Below are the code and all the weights of a small trained network. Each question names an input and a target symbol and asks about switching units off, where a switched-off unit gives its printed mean instead of its output.

import numpy as np


def w(rows, s, z=0):
    codes = np.array(rows[::2]) - 128.0
    scale = np.full(codes.shape[1], s)
    scale[-1] = z or s
    return codes * scale


def f(y):
    return np.maximum(y, 0)


def softmax(a):
    e = np.exp(a - a.max(-1, keepdims=True))
    return e / e.sum(-1, keepdims=True)


def log_softmax(a):
    a = a - a.max(-1, keepdims=True)
    return a - np.log(np.exp(a).sum(-1, keepdims=True))


def net(x, mask):
    ids = ['αζξστφ'.index(c) for c in x.split()]
    T = len(ids)
    res = E[ids] + P[:T]
    q, k, v = (res @ M[0].T for M in (Q, K, V))
    z = softmax(np.where(np.tri(T) > 0, q @ k.T / 4**0.5, -1e9)) @ v
    res = res + np.where(mask[0], z, O[0][:, -1]) @ O[0][:, :-1]
    y = f(res @ A[0][:, :-1].T + A[0][:, -1])
    res = res + np.where(mask[1:9], y, B[0][:, -1]) @ B[0][:, :-1]
    return log_softmax(res[-1] @ U[:, :-1].T + U[:, -1])


Q, K, V, O, A, B = {}, {}, {}, {}, {}, {}
E = w([
[155,127,145,152,252,143],'α',
[240,134,85,176,128,229],'ζ',
[94,197,135,137,102,124],'ξ',
[76,101,119,222,177,90],'σ',
[195,116,105,98,88,136],'τ',
[192,122,168,178,125,111],'φ',
],0.018)
P = w([
[135,111,208,43,110,181],'0',
[107,88,92,236,70,120],'1',
[148,197,107,92,183,117],'2',
[131,65,95,247,124,145],'3',
[170,208,112,100,182,121],'4',
[128,69,98,253,106,140],'5',
[186,214,108,101,184,123],'6',
[122,72,94,250,109,153],'7',
[189,227,108,107,189,129],'8',
],0.012)
Q[0] = w([
[116,74,148,69,77,155],'head 0',
[205,201,67,184,136,183],'head 0',
[166,191,23,103,129,128],'head 0',
[138,226,147,23,192,10],'head 0',
],0.013)
K[0] = w([
[124,94,100,99,74,15],'head 0',
[184,170,185,142,74,201],'head 0',
[230,205,75,99,133,218],'head 0',
[174,242,2,231,149,98],'head 0',
],0.0096)
V[0] = w([
[117,100,48,112,95,248],'head 0',
[116,52,100,228,67,159],'head 0',
[124,173,126,2,27,109],'head 0',
[196,38,141,116,111,33],'head 0',
],0.0086)
O[0] = w([
[135,158,68,126,140,18,170],'head 0',
[180,212,209,176,94,132,110],'head 0',
[109,156,34,150,126,166,2],'head 0',
[70,116,141,247,107,190,84],'head 0',
],0.013,0.0074)
A[0] = w([
[124,156,159,11,178,176,85],'neuron 0',
[84,117,94,158,163,60,150],'neuron 1',
[80,129,129,109,19,70,252],'neuron 2',
[147,139,230,136,120,110,159],'neuron 3',
[153,127,106,208,140,106,83],'neuron 4',
[128,97,67,163,153,195,138],'neuron 5',
[29,175,172,94,179,146,167],'neuron 6',
[174,195,126,127,166,123,155],'neuron 7',
],0.011,0.004)
B[0] = w([
[51,228,180,151,90,203,196],'neuron 0',
[177,165,123,121,177,149,195],'neuron 1',
[173,107,153,180,174,139,154],'neuron 2',
[104,103,3,124,133,179,250],'neuron 3',
[142,216,151,106,39,104,195],'neuron 4',
[42,83,200,49,102,124,178],'neuron 5',
[74,1,197,136,87,47,163],'neuron 6',
[146,96,190,107,127,105,221],'neuron 7',
],0.0086,0.014)
U = w([
[127,139,252,152,89,138,5],'α',
[179,162,179,114,120,103,148],'ζ',
[90,203,120,120,101,140,119],'ξ',
[133,26,164,155,130,61,91],'σ',
[132,134,55,76,152,151,128],'τ',
[195,165,116,189,171,254,247],'φ',
],0.0063,0.0031)

Each question gives the input, a string of symbols that net reads in full, and the target symbol t.
The units are the heads (4 rows each of Q, K, V and O) and the neurons (one row each of A and B). Each row of codes is followed by its name. A weight is (code - 128) times the scale printed after its matrix; where a second scale follows, it is the last column's (O, A, B and U).
mask holds one flag per unit, heads first, then neurons. A switched-off unit (its flag False) gives its mean, the last column of its rows in O or B, instead of its output. The means were averaged over made-up inputs and are rounded, as every weight is.
A unit's drop is (log p(t) with every unit on - log p(t) with that unit switched off) / (log p(t) with every unit on - log p(t) with every unit switched off).
The circuit of an input: a set's keep is (log p(t) with only the set's units on - log p(t) with every unit switched off) / (log p(t) with every unit on - log p(t) with every unit switched off). Starting from all 9 units, units are removed one at a time, each time the one whose removal leaves the highest keep (on an exact tie, the one counted first), for as long as the keep stays at least 0.8.
circuit, biggest first: the units of the circuit, biggest drop first
k most important neurons: the k neurons with the biggest drops, biggest first
drop of u: that unit's drop, to one decimal
input ζ τ α, target ζ: 3 most important neurons	(neuron 3; neuron 7; neuron 1)
input φ ξ ζ σ φ ξ σ, target ζ: circuit, biggest first	(head 0; neuron 3; neuron 1)
input φ ξ α τ, target α: 2 most important neurons	(neuron 5; neuron 3)
input ζ σ ξ σ φ τ, target ζ: circuit, biggest first	(head 0; neuron 3; neuron 1)
input α φ α α σ, target σ: 2 most important neurons	(neuron 6; neuron 4)
input ζ φ ξ, target ζ: 3 most important neurons	(neuron 3; neuron 7; neuron 1)
input ξ α τ σ φ, target φ: circuit, biggest first	(head 0; neuron 6)
input α τ σ τ τ τ α, target α: circuit, biggest first	(neuron 0; head 0; neuron 6)
input ζ α α ζ, target ζ: 2 most important neurons	(neuron 3; neuron 4)
input τ ζ σ ζ, target ξ: circuit, biggest first	(head 0; neuron 5; neuron 4)
input τ α α σ ζ, target ζ: 2 most important neurons	(neuron 3; neuron 7)
input α α σ ζ, target σ: most important neuron	(neuron 5)
input ζ α σ τ σ α, target ζ: 2 most important neurons	(neuron 3; neuron 4)
input ζ σ ζ φ, target ζ: most important neuron	(neuron 4)
input τ σ φ σ α, target α: drop of neuron 3	0.1
input σ ζ σ φ α α, target φ: drop of neuron 0	-0.1
input ξ τ σ α α φ φ, target φ: drop of neuron 0	0.0
input φ σ σ ξ τ α α σ, target α: drop of head 0	1.0
